Here is a tiny trained network, its code and every weight. The questions are about switching its units off for an input and a class, where a switched-off unit gives its printed mean instead of its output.

import numpy as np


def w(rows, s, z=0):
    codes = np.array(rows[::2]) - 128.0
    scale = np.full(codes.shape[1], s)
    scale[-1] = z or s
    return codes * scale


def norm(h):
    return h / np.sqrt((h * h).mean(-1, keepdims=True) + 1e-5)


def f(y):
    return np.maximum(y, 0)


def log_softmax(a):
    a = a - a.max(-1, keepdims=True)
    return a - np.log(np.exp(a).sum(-1, keepdims=True))


def net(x, mask):
    res = np.array(x, float).reshape(1, 2) / 4 @ E
    u = 0
    for l in range(4):
        y = f(norm(res) @ A[l][:, :-1].T + A[l][:, -1])
        res = res + np.where(mask[u : u + 7], y, B[l][:, -1]) @ B[l][:, :-1]
        u += 7
    return log_softmax(norm(res)[-1] @ U[:, :-1].T + U[:, -1])


A, B = {}, {}
E = w([
[103,177,166,246,208,137],'x0',
[249,185,35,156,102,72],'x1',
],0.016)
A[0] = w([
[160,92,75,125,171,212,52],'L0N1',
[166,114,54,173,22,44,111],'L0N2',
[163,143,218,238,156,80,43],'L0N3',
[177,92,171,1,113,142,118],'L0N4',
[120,155,138,112,111,100,3],'L0N5',
[46,49,153,83,120,204,215],'L0N6',
[113,94,75,143,145,141,31],'L0N7',
],0.0057,0.0038)
B[0] = w([
[167,141,133,121,142,173,128],'L0N1',
[193,210,151,119,231,212,197],'L0N2',
[168,205,108,143,210,229,177],'L0N3',
[13,134,27,217,119,115,201],'L0N4',
[150,249,168,148,66,203,128],'L0N5',
[216,221,121,122,218,161,254],'L0N6',
[179,71,136,139,168,121,128],'L0N7',
],0.011,0.0069)
A[1] = w([
[116,159,157,120,95,106,78],'L1N1',
[136,153,112,90,156,171,98],'L1N2',
[112,81,102,3,74,154,2],'L1N3',
[90,93,121,99,96,135,108],'L1N4',
[61,80,186,56,121,171,129],'L1N5',
[110,109,141,166,120,124,55],'L1N6',
[98,88,172,83,108,167,54],'L1N7',
],0.035,0.0057)
B[1] = w([
[146,90,156,122,122,94,128],'L1N1',
[85,86,129,92,90,125,253],'L1N2',
[107,154,61,254,100,170,213],'L1N3',
[135,47,130,141,84,136,155],'L1N4',
[152,169,180,25,202,146,221],'L1N5',
[105,132,70,163,121,77,133],'L1N6',
[147,129,175,88,172,57,170],'L1N7',
],0.033,0.02)
A[2] = w([
[201,140,107,67,120,128,17],'L2N1',
[157,112,168,138,106,114,101],'L2N2',
[197,129,155,116,81,129,89],'L2N3',
[216,130,102,101,94,94,3],'L2N4',
[134,129,178,210,127,128,100],'L2N5',
[254,147,70,76,84,105,11],'L2N6',
[231,150,41,95,85,113,33],'L2N7',
],0.034,0.0039)
B[2] = w([
[143,209,12,88,135,178,206],'L2N1',
[218,73,93,149,145,91,128],'L2N2',
[138,119,88,107,116,157,148],'L2N3',
[116,174,159,89,125,119,181],'L2N4',
[81,98,178,166,135,175,183],'L2N5',
[121,140,160,13,198,103,227],'L2N6',
[108,171,186,23,250,139,247],'L2N7',
],0.025,0.014)
A[3] = w([
[77,166,135,252,166,158,212],'L3N1',
[190,130,128,142,130,134,156],'L3N2',
[128,87,129,77,72,80,161],'L3N3',
[133,122,106,127,101,134,212],'L3N4',
[139,125,134,113,144,146,5],'L3N5',
[124,170,167,233,183,147,126],'L3N6',
[154,171,118,108,122,117,170],'L3N7',
],0.039,0.0029)
B[3] = w([
[73,176,60,254,184,147,252],'L3N1',
[84,78,114,125,158,133,128],'L3N2',
[170,84,141,184,143,53,167],'L3N3',
[102,121,126,118,148,97,148],'L3N4',
[166,202,84,133,128,33,168],'L3N5',
[110,79,29,128,15,191,206],'L3N6',
[82,91,154,119,187,129,170],'L3N7',
],0.027,0.023)
U = w([
[115,174,137,17,252,115,191],'0',
[57,133,21,244,143,196,203],'1',
[130,14,142,181,145,11,181],'2',
[180,130,195,132,25,184,2],'3',
[145,132,182,139,59,161,32],'4',
[218,127,205,161,77,199,22],'5',
[230,144,149,153,90,175,47],'6',
[179,145,155,131,35,138,31],'7',
],0.014,0.009)

Each question gives the input, the list of numbers given to net, and the class t.
The units are the neurons (one row each of A and B). Each row of codes is followed by its name. A weight is (code - 128) times the scale printed after its matrix; where a second scale follows, it is the last column's (A, B and U).
mask holds one flag per neuron, layer by layer. A switched-off neuron (its flag False) gives its mean, the last column of its row in B, instead of its output. The means were averaged over made-up inputs and are rounded, as every weight is.
A unit's drop is (log p(t) with every unit on - log p(t) with that unit switched off) / (log p(t) with every unit on - log p(t) with every unit switched off).
The circuit of an input: a set's keep is (log p(t) with only the set's units on - log p(t) with every unit switched off) / (log p(t) with every unit on - log p(t) with every unit switched off). Starting from the 12 units with the biggest drops (on a tie, the unit counted first), units are removed one at a time, each time the one whose removal leaves the highest keep (on an exact tie, the one counted first), for as long as the keep stays at least 0.8.
units of the circuit, in order: the units of the circuit, biggest drop first
k most important neurons: the k neurons with the biggest drops, biggest first
k most important neurons of layer l: the k neurons of layer l with the biggest drops, biggest first
drop of u: that unit's drop, to one decimal
input [-7,-6], class 1: 2 most important neurons => [L1N3 L0N2]
input [0,0], class 2: 2 most important neurons => [L1N3 L1N5]
input [-8,1], class 1: units of the circuit, in order => [L1N3]
input [1,-1], class 2: 3 most important neurons => [L1N5 L1N3 L2N7]
input [8,8], class 0: 2 most important neurons => [L1N3 L0N4]
input [0,-3], class 2: 4 most important neurons => [L0N6 L1N3 L1N5 L2N7]
input [5,5], class 0: 2 most important neurons => [L1N3 L0N4]
input [-1,-3], class 2: 2 most important neurons => [L0N6 L1N3]
input [3,-3], class 2: 3 most important neurons => [L1N5 L1N3 L2N7]
input [3,1], class 2: 2 most important neurons of layer 0 => [L0N3 L0N4]
input [0,-1], class 2: 2 most important neurons => [L1N5 L1N3]
input [2,3], class 2: 3 most important neurons of layer 1 => [L1N5 L1N3 L1N7]
input [1,2], class 2: drop of L1N5 => 1.2
input [-7,-4], class 1: drop of L1N3 => 8.6
input [5,8], class 0: drop of L1N3 => 6.3
input [0,6], class 0: drop of L1N1 => 0.0
input [-3,-1], class 2: most important neuron => [L0N6]
